[ -41 -160   89  163  -43  -27   -8 -105  -77 -222 -100   70  150 -287
  -34  -11 -233  -52   73  123 -239   36   31   -6  -79   27 -144   -4
    5  -42  -71   13  136   23 -105  -15  -56   52   18   16  113   -2
   26] => rure
[ -89  -34  133   30   67   25  -17  129  -43   18   69 -139 -142   34
  -23   -6   25   14  -62  -15  -57  -30  -42  -32  101 -148   31   48
 -150   89  102   37 -189  -41   34   53 -103 -179   77  -19  -83   56
   31] => zuv
[  43 -114  131  132 -182   41   35 -148  -89   90  234   90  -81  -99
  201  -28  168   10 -163    0 -165  -13   68   75 -174  236   75 -321
  180  -88  -64  -64 -164   38  291  115  -68   35   50 -103 -263  239
  -21] => gide
[ -48   74 -130   32   15  -70 -111 -123   53  -40    4  142  -98   92
   25  -15  120   36  -88  -38 -158    3   30   25   95  196   82  -67
  -20    1    4  -42   38   97   90  -32    4  -20 -258   59  -25  -47
  -48] => zuv
[ -45  -19   83   39  112   -5  -52  -18 -154   -7   13  -77   80  -26
    9   67    9  -52  -23  108   51  -45   -6   67  -46   -5   50  -83
  -16   62   43  103 -154   -1 -224  147   16  144   90  -82 -131  -44
  121] => rure
[ -14  -53   12  130   56   39    7   61   12 -155   70    5   80    0
  183  108  -17    9    6  113 -105    9   32   43   12   -8  -37  -14
   86  -79  -38   55  174   59  -71  -27   33  180   89  -65   47  -11
   32] => Dogi
[ -65   18   92   62  -22   35  -58  104 -133  -91   96  -47 -102  -32
  -79   44  -28  -22  -13  117  -11    1   34   11  192    4   67    5
  -26  -16   -5  -80  -71  -47   64   60  -72  -67   45  -35  -36  -15
  -14] => zuv
[  99 -200  -59  -49  248    2   34    9  -16   32  -68  147   66   18
   35   64   46    8   96  -54   77   -5   22   25 -206   95  -34   83
 -128  -23   49    2  151   28  142 -253   91  -73  -96  -30  181   53
    1] => ren
[-115   37   51  -87  393   75  -47  129  -88 -122  -26  -58    2   60
  124 -107  187   72 -138  -17   74  106  -81   27   74   13  222  106
  -78  -37  103  -92  -49  -71  169  -16  -15  -59   23 -166 -141  -13
  -38] => zuv
[-188   66  147  108 -105  -30   -3  -73 -149  -91  122  -47   79 -102
  -22   32  157  -77 -125  139  -13  -50   89   92   68  105  116  -71
   57   54   82   48  -88   29 -107  124  -39   27  -80  -49 -102  -59
   28] => zuv
[  44 -127   53  -11 -136  134  -14   12  -44  -50   48  122   11 -240
   94  -41 -127   66   86 -125  -41   63 -126  -16 -302  -65  -53 -158
   98 -101   31   26  164  134   58  173   52   58  -61  -59  113  -12
   29] => Dogi
[ 136 -101 -311    9   16   21 -152 -303 -109   17   43   93 -112   55
 -207  -22  -24   22   -9 -143  -39   27  204   83   -7  343 -235 -231
 -167   21  -83   20    4  149   64   95  -62  124  -92   40  116 -110
  -55] => rure
[  -2  -56  150  122  -55 -117   59   -2   92   44  166   -6  -80  -51
   15  -80   59  -48   47  193    3  -33   -8  -18   60  -22  -71   -8
   -1   -3   80   -9  -89  177 -155   -4  -33  -11   93   21   66   71
   87] => Mub
[ -75    2   35  -47  174   30 -141   -2 -181  -31   68  -21 -111    3
 -214  -60  170  -39 -162    4   53   27   72   15  211   68  117  128
 -103   26  -45 -172 -131  -78  109 -140  -85 -160 -173   40   14  -16
  -76] => Falur
[-162  -19  -16 -146 -105   67  173 -200  505  275  144   44   20  157
 -133 -434  503 -183  263 -297   77   57 -100 -127    7   70  242   92
  378 -251   81 -349  420  130  208 -899  283 -209 -261  236  147  499
  550] => gide
[ -11   -6   13   70  257  -73   19   47 -113   20   84   -4 -112  129
  -36    3  111  -62  -47  135   49  -68   19   15  150   41   53  147
 -223   45    8   82  -99  -30  -15 -143  -29   21  148   14   44  -14
    9] => gide
[ -71   20  -37  -97  -99   94  -88  -15   23  -64  -48   49  -85  -62
   22   -6   -4   49   33   54   60   26 -126  -58  -17  -65   48  -52
   48  -70   -6  -58  -42  114  -77  -95   53  -44 -153    8    2   23
  -17] => Falur
[ -58   11  120   39   86  -26  -45   62   23   12  -23    5  -45   -4
  -17 -100  138   66  -47  147  156  -57   53  -38   87   60    3 -118
 -136  -40   97 -211 -203  148  -65  -86    1  -82   67   -4 -119   52
   29] => rure
[  -2   19  118   52  -21   27   -4  101 -129   23   21 -137 -141   70
  -93  108   27  -22   60  220  -72  -39  -27   42   97 -161    7   98
 -111   69  -41   56 -155   71  -91   24  -13    1   74   -7  -19  -40
   35] => rure
[ -86  132  164   34   32   43   11   50 -130 -103   71 -233 -133  168
    6   60  156  -49   67  171  -36  -73   -2  114  237  -92  129  153
 -113    4  -23   85 -136  -33  -11  -31  -77  -15  105  -21 -125  -43
   60] => zumi
[ -83 -172  190  169   30    1 -151  -26  153 -311 -257  240  404 -465
 -276  243 -233  265  219   -9  239  -73  251   19 -153  208 -424 -148
   70  100 -203 -342  319    0  -98  341  -60 -234 -345  172  443 -186
   53] => Mub
[ -91  -20  -75 -277 -550  276  255  -24  236  358 -246   45  269 -269
   33   33   46  -89   37  -83   78  160 -282   -5 -317 -265  183  -28
  289    3   76   49  263  432 -108 -563  354  180 -114  141  164  162
  375] => rure
[-196   24  120  107 -291   79  -15  163  106   25  284 -219 -212   83
  152   29   10   47 -164  241   53   81   83  -45  182 -178   35 -249
   65   -9  223  -56 -204  115   10   41   10  -89  199 -104 -254  176
   79] => gide
[ 10  -6  27 -14 -50  26  23 -12 -49  13  43 -58 -88  35 -14  64  34 -75
  27  85 -30 -18 -28  41 175 140  78 103  25 -21 -27 -22 -81  49  27 -95
 -90  75 -19 -36 -83  82  66] => ren
[  37 -385  115  120  -80   19    6  -89   55  -53  122   -3   86 -227
  -56 -199 -321    5  -36   81 -281   30   74  -29   69  -43 -303 -108
  245 -157  102  -26  104   66  -19 -101  -95    4   57    7  155  397
    8] => Falur
[ -39  -42  109   59   66   31  -83   56  -70  -33   58  -46  -68   24
  -64  142  -53 -108  -13   83 -158 -124 -162   -5   80 -177   34  160
  -72   18  -32   97 -151  -59  -80   58 -127   23   27   51  -10  -93
  150] => rure
[-235  -18  181  165 -246   62  -71  170 -146   16  368 -137 -155   33
 -112  163   50 -150    6   67 -243  -59   82    7  335 -240   17 -123
   51  189   82  121 -213  119 -203  -27  -50   95  106   10 -214   12
   88] => Mub
[  15  -83  -38   42  103   14   23  -26   -3  -31  -34   53   25  -47
   28  -28  -28   47  -26  -31 -170   20   17  -16  -42   30   12  -23
  -20  -22  -47    4   21    3   99  -32  -33  -28  110   15   23  -40
   52] => Mub
[-111  -22  106  -57    9   66  -73   -3 -187   38  -83  -80   26  -39
  -77  104   13  -41   82   28    8   10 -119  -30  119 -158   35  229
   26   24    7  -79  -96 -113  -10   13  -44  -68 -137  -24  -70   10
    6] => zumi
[ -56 -136   30  -15   -9   75  -73  -12  -42  -47  157   50  115 -130
   14   19   80  -22  -55  -50 -153   16  -45   21 -100    8   29  -50
  129  -28   52   13   57  154   68  -22    9   76  -86  -20   36   72
   71] => Mub
[-203  120   97  256  116 -102  158  -88  -20 -107  -56  350   -6 -170
  154  105   36  -34  -77  336  -54  -37   -3   38  470  383  198  198
   19 -207  -73 -311   52   58  318 -308 -141   47  112 -152 -247 -107
 -191] => zumi
[ -48   75  -25   66   39  -19   39  -11  -76    5    1  -26   93   -4
   81  155   81  -91   -4    6  -34  -20  -28   28    2  104  114  -18
   20    6  -46   11    9  -30  -66  111  -14  185  100 -103  -47 -131
  104] => zuv
[  54 -203  154  -42  248  -13 -151  -63   40  -78    0  -43   -7  -99
 -179 -251   96   26  -51 -114  -54  -50  -25   14  193   49 -142  171
   22  -55   64 -182  -76   67  -13 -110 -102 -368 -145  144  200  114
   18] => Dogi
[-158  154  101   -1   -9    5  -80  -53  -45   16  216 -246 -143  106
   -9 -126  323  -31 -130  -26  -98   -9  107   58  234   80  179 -194
 -113   39  114  -14 -246  121  -38  -59  -18  -34  -32    4 -199   35
    7] => ren
[  -1  126  -35 -107  -66   24  -11  -84   57   93  -11   51 -152  106
 -175 -257  288   48  -92 -119  241   62  148   14  162  235  -61 -125
 -132  -11   42 -265  -33   -3  106  -58   -4  -58 -182   55   63   40
 -144] => Dogi
[-26 -15  33 -19 -15  38 -34  10 -42   9  -6  30   5 -82  36  37  38 -16
 -45  71 -77  61 -52  76 -25   3  62  11   5 -60  22  44   0 -40  62  20
  44   2 -43 -17  20 -41 -24] => zuv
[  -1 -206   86  -43  320  -68  -14  -15    4  176  157  -52 -201  137
 -114 -261  183  -42 -108 -124 -137   35  -78    2   -3  -23  101  166
  -40   55  177   78   47  -36  151  119  -55 -192 -177   31  115  208
   50] => zuv
[ -24  -37  -42  -16  -22   55 -129  -39 -110  -95  112   14  -55  -68
   76 -117   51    8 -112   16   41   51   82   28  -43   43   39 -141
  -60  -24  112  -10  -88   63   47   86    4   15  -30 -147 -132   76
  -69] => Falur
[  -8   25   85   16    7   38  -13   60  -94    9   19 -178 -141  132
 -171   90   50  -78   -4  107  -22  -20   -9   49  209   -2   59  105
  -46   83  -35   24 -127  -70  -37   -3  -40  -81  -49    2  -22   53
   35] => rure
[ -21 -143 -113 -122 -243   40   46 -206  279  122 -173  142  -49   41
    3  -85   56   26   12  144  -26   81 -206   -6  -73  -54 -122  148
  237 -136  155  -63  102  326   -3 -198   56   10 -129   43   89  198
  245] => Dogi
[ 102  -54  127   87  -80   73  139  -66   82    1   42    8  168  -70
   19  208  112  -59  112  152  -59 -104  -74  122  -85   58  -72   89
   20  -54  -83   90  138   -4   21   50  -25  134   32  -17  149   -8
  159] => gide
[-212  -37  111    9   68   32  -19  -87  -26    7  137  -42  246 -244
   86   -7  122 -132  -35 -163   22  -75 -219   -4  -99  -96   35   34
   56   51   57   -5 -145   86   44  150 -116  102   40  -57  -72   15
  155] => rure
[-135  -41  165  107  135  -90  -44  150 -102 -112  277 -181    1   83
  -16   12  352 -131 -121  139  -53  -36   44   -4  423  100  138  135
   28   14  208  -55 -265   73   -2 -136 -124  -95   90  -32 -115  145
    4] => ren
[ 124 -131  -67  110  126  -45    6  -97   72   26   85   17  -15  -92
  -13  -75   -4   28  -76  -55 -143   56  -23   64 -100   92  -99   27
  -70  -62   -6  139  174  102   64  111    0   -9   11   23  207    1
   22] => Falur
[ -13   78    3 -131  107   38 -136  -61    2  -20  -23  125 -172   46
  -11 -153  195   99   12   97  184   67    7  -11   92   79  103  -37
 -162  -73   75 -218  -92   36  103 -165   75 -165 -174   15  -20  -32
  -88] => gide
[-141   66   65   71   33  -16   74   23   11    1   23  -44  150 -111
  -21  -58   35 -112  -22 -133  130  -75   64  -32   35   10    2  -48
  -71  121  -74 -107 -113 -151  -18  -37  -85   34   41  -34  -81   65
   43] => rure
[-107  -35   59  -39    8   26   -6   74  -12   64   26    1   35  -95
  -43  -19   19   12  -19  -10  217  -23    7  -61  -96 -139   -9    7
  -21   29   64 -103  -35  -28  -27  -35   36  -77   33  -74    3   90
   27] => gide
[ 182 -173   30  257  110 -236  -70 -219  380  184 -180  174 -108  113
  -34  283 -333  240  113 -111 -190  -48 -205   63 -150 -150 -456  121
  139  157  155  297  124  261 -240  820 -104 -191 -222  216  344 -638
  244] => gide
[ -65  -36   30   42  -66   -9   44  102   74   79  -12    0  -23   -9
   74  -16  -42   22    8  171   -8    1   33  -69  -34 -190  -48  -32
  -14   -1   33   -6  -41   21  -61  -51   70   13  247  -36  -78  128
   -5] => zuv
[ -34  -71  -35  -35   71   22  -62   62  -44 -102   42   80   27 -100
   88  -81  -96   48  -36  -66 -123   14  -45  -23  -55  -30  -51   73
  -48  -30   55    1   51   35   51  -44  -36   52   28  -46   21   19
  -18] => zuv
[ 107  -99   26  -44  184  -66 -115 -256   56  -60 -300  189   89 -226
 -251    5 -487  -33   21 -223  131   42  131  -15  -68  296 -363   33
   38  169 -249 -207   74 -236 -176  375 -260  167 -146  -57  222 -180
  -86] => Falur
[-109   57    4   56    3  -14  -56   61  -62   20   28  -36  -69  -67
   89   -2   -3   25 -118   18 -165  -19  -27  -35   17  -97  129  -67
  -73    3   68   63 -259   47   -5   32  -53   70  205 -103 -241    1
   80] => Dogi
[ -45  -81  119   88  -81  -41  122   48  121    8   68   79   -8  -27
  164 -124 -149   -4  144   80 -146   27  -12  -73 -141 -140  -78    8
   62   11  109  141  165  108  -40  -10   65  144  153   34   49   76
   95] => Dogi
[ -91  -78   41    9   37  -29  -76   78   75   -4   87    3 -118   -6
   -9 -133   -8   71  -99    4    6   -9   59  -86    2  -55  -25  -52
  -47  -13  129  -93  -33   74   30  -66   18 -213  -56   41   33  109
  -68] => rure
[ -38 -164  -77 -162 -119   65   31   88  192  326  139   42 -100   -6
  -50 -117  -58  -19   27 -291 -182   55 -107 -119 -327 -255   37  344
  299 -207   79  -50  347   27  279 -253   76    9 -139  -70  167  281
  164] => zuv
[  55 -190   37   56  -67   54   -9  -21 -184  -72  135   -4  152 -212
  -11   34   -2  -58  -27   10 -132   25  -59   18 -103   71  -27  -47
  130  -50   50   70   -4  144   33  143  -54  113  -30  -66   76   61
   19] => ren
[ -89  127  -10  122   21   49    4   86  -10 -180  -65  176  269 -109
  255  112   24   83 -115    5   52  -75   17  -49  -31 -206  105   16
 -104  100   70  110  -79   47   87  -59  -17  110  108  -61 -164  -97
  -82] => zumi
[  -1   74  135   96  -31  -12 -143   10 -199 -155   71  -50  -72   57
   89  240  183  -11  -33  332 -120  -72  -42  116   -5  -72  131   39
 -126  -64  130  206 -160  175 -223  123   35   55   87  -54  -96 -287
   84] => zumi
[  68   26  223   85    6    7 -154   10 -321 -198   46 -215 -143  123
  -21  155  -23    8  -15  261 -362   58  -51  153  279  -97   32   44
  -90    8   40  212 -124  -29  -68  202  -67   18   34   54  -78 -173
 -113] => gide
[ 18 -45 -35 -28  38  53   6 -30 -45   1 -34  83  18 -47 -32  23  -3 -20
 -13   2 -98  26 -27  20   6  62  79  40  22  -8 -16  50  20  39  79 -72
  -4  84  -1 -10  75 -12  46] => Mub
[-197  157  154  180 -186  -14  107  -97   80   52   71 -164   95  -74
 -247  -11  382   31  113  224  312  -20  408  158  439  223  -83 -178
  -20  115  -50 -193    6  231  -49  -17  -44  167  -34   52  155  205
   29] => Dogi
[ -65    3 -133   46  -17  -48  -53  -57  -38  -85  116  -30   34   59
   61   -5  -30   47 -127   51 -119    1   27  -31  -44   -5  -27 -156
    5   51   77  122 -162   52  -81   74  -34   74  143  -33 -238  -43
   60] => gide
[ 143 -171  -50   -7  150  -32 -149   54  204   54  -24    4 -201  261
  -40 -214 -113   56 -104 -109   -5   71  175 -138 -111 -147  -48 -190
    9   91  135   36  -49 -137   44   70   78 -281 -115   50   55  224
  -56] => gide
[  91 -256  -46   29  -59   53    8  -43   17   22 -103  170   -5 -150
    6  -43 -273  -23  144 -255 -215   37  -43   14 -190   88 -251  -34
  120  -32 -137   72  181   24  144   94  -46  154  -61   58  330  102
   33] => Mub
[-252  201  -91 -111  183  -26   46  166  238  223 -447  343   -1    3
  313 -164   21  254  -53 -288  197   65  -81 -262   66  -80  152    0
   17  -23  -66 -383  -64 -193  165 -542  170    6   19  -36 -290  323
 -214] => Mub
[-154   20   52   31  -88   34  -37   80 -116  -71  108  -54  -19   -5
  -15   -1  -17   19 -107   35   81  -39  139   33 -119  -92   33 -127
   34   68   34   -4  -30 -133  -34  274  -10   -9   22 -112 -137  -34
   10] => rure
[ 187 -130  -65 -245 -248  212  225  -83 -142  442 -237   -8  204 -150
 -214  -68   25 -375  300 -311  305  -28 -140 -151 -518    2  -18 -168
  206  -73 -383 -270  -70 -341  110  -53  132  256  277  -98  220  365
  265] => gide
[ -81  -45   69  177   30    7   80  314  -20  -60  216   65   74   37
   34  181  133 -159  -37   48   49  -13   13   17  170   -7  135   22
  241   45  -41  102   70  -45   11 -114   62  128 -103    3  186   98
  -48] => Mub
[-265  -28  188  106 -129  -25  -43  285 -174 -117  331 -141   46 -255
  167   11   83 -114  -75  215  111   -5  -72   -4  113 -348   66  134
  -32   59  251   92 -212  -61 -187  122   -6  -93   14 -155  -71   36
  -27] => gide
[ 160  -80  -54 -108   37   82  -21   64  -99  199   19   64  -59  -55
    4  -59  -14   -7  138   21  247   73   10  -52 -261 -111  -10  -40
  -82  -16  -83  -36   -9 -146   62  187   98  123   19 -115  111   92
  -55] => Mub
[ -88  117   37  113 -108   -7   31   17  -43   26  141 -138  -38   71
  -10   39  118  -72  -64   45  -52  -27   93   47  195  -17   55 -103
   19   94   -6   45 -125   46  -91   64  -28  129   58  -70 -109   22
   15] => Mub
[ -38   65 -114 -156 -165   78   56   -5   58  191 -155   28  -64   18
  -43  -41    8   14  128  104  -10   -1 -157  -76  -25 -270   55   40
    7  -45  -16   24 -110  119  -44 -188   72  130  -28   27  -14   66
   51] => Dogi
[-136  -45  -80  -34   20   73 -111  -16   57  -86 -172   71   -7  -28
  -88  -92 -107   87 -116   17   65   31   91 -109   -5  -79  -31  -79
 -134  -39   44 -137  -11 -134   42  -72  -23 -205 -141   46  -68  -29
  -32] => Mub
[  46   24   99 -244  325   19 -108  106   39  146  148 -294 -323  377
  -48 -304  248   54 -153 -174  104   58 -187  -37  -56  -96  110  106
 -229   60  279    0 -259   -2   60  101  -21 -286 -198  -31 -200   63
   29] => rure
[ -61  114  -66  141 -185   13   41  169 -177 -176   29 -320  -96   51
   -2   56 -115    4  134  298 -277  -67   11    6  164 -291   -2 -112
 -192   44    3  331 -338   76 -257  318 -121  108  218  -29  -91 -283
   61] => zumi
[ -11  -26  -42   34  -11   39  -85  -87  -92 -133  -30   92   41  -35
   11   95  -58  -28   28   61 -287  -15  -71   20   54   48   -2   38
    0  -43  -52   80   -1  102   14  -20  -66  200   27   36   18  -99
   68] => zumi
[ -39  -28   38  108   -7   31   20   79  -17    8   17  -40 -111   -1
 -112   77  -62  -15   29  130  -50  -14   62    9  158  -20  -42   53
  -90   -3  -11   23  -32   18  -22  -61  -26  -23  118  -32    5  -53
   42] => gide
[  38   31  186 -245  250  176  -35  306   -6   45  397 -543 -361  240
  -65 -577  268  203 -104 -323   90  193   -2    0   46  -32   57    6
 -150 -145  243 -327 -151  186  365 -111 -116 -176  -16 -318 -312  466
   22] => zumi
[  98 -174 -114  -90  -59   39   -5  -52  -73  -73    1   21  113 -162
  -39 -134 -228  -67   -5   55  -98  115  -69  -48  -63  -63  -11   95
   18 -108  152  129  115   42  107  -42   -8   -6  -11   17  177   43
  -36] => zumi
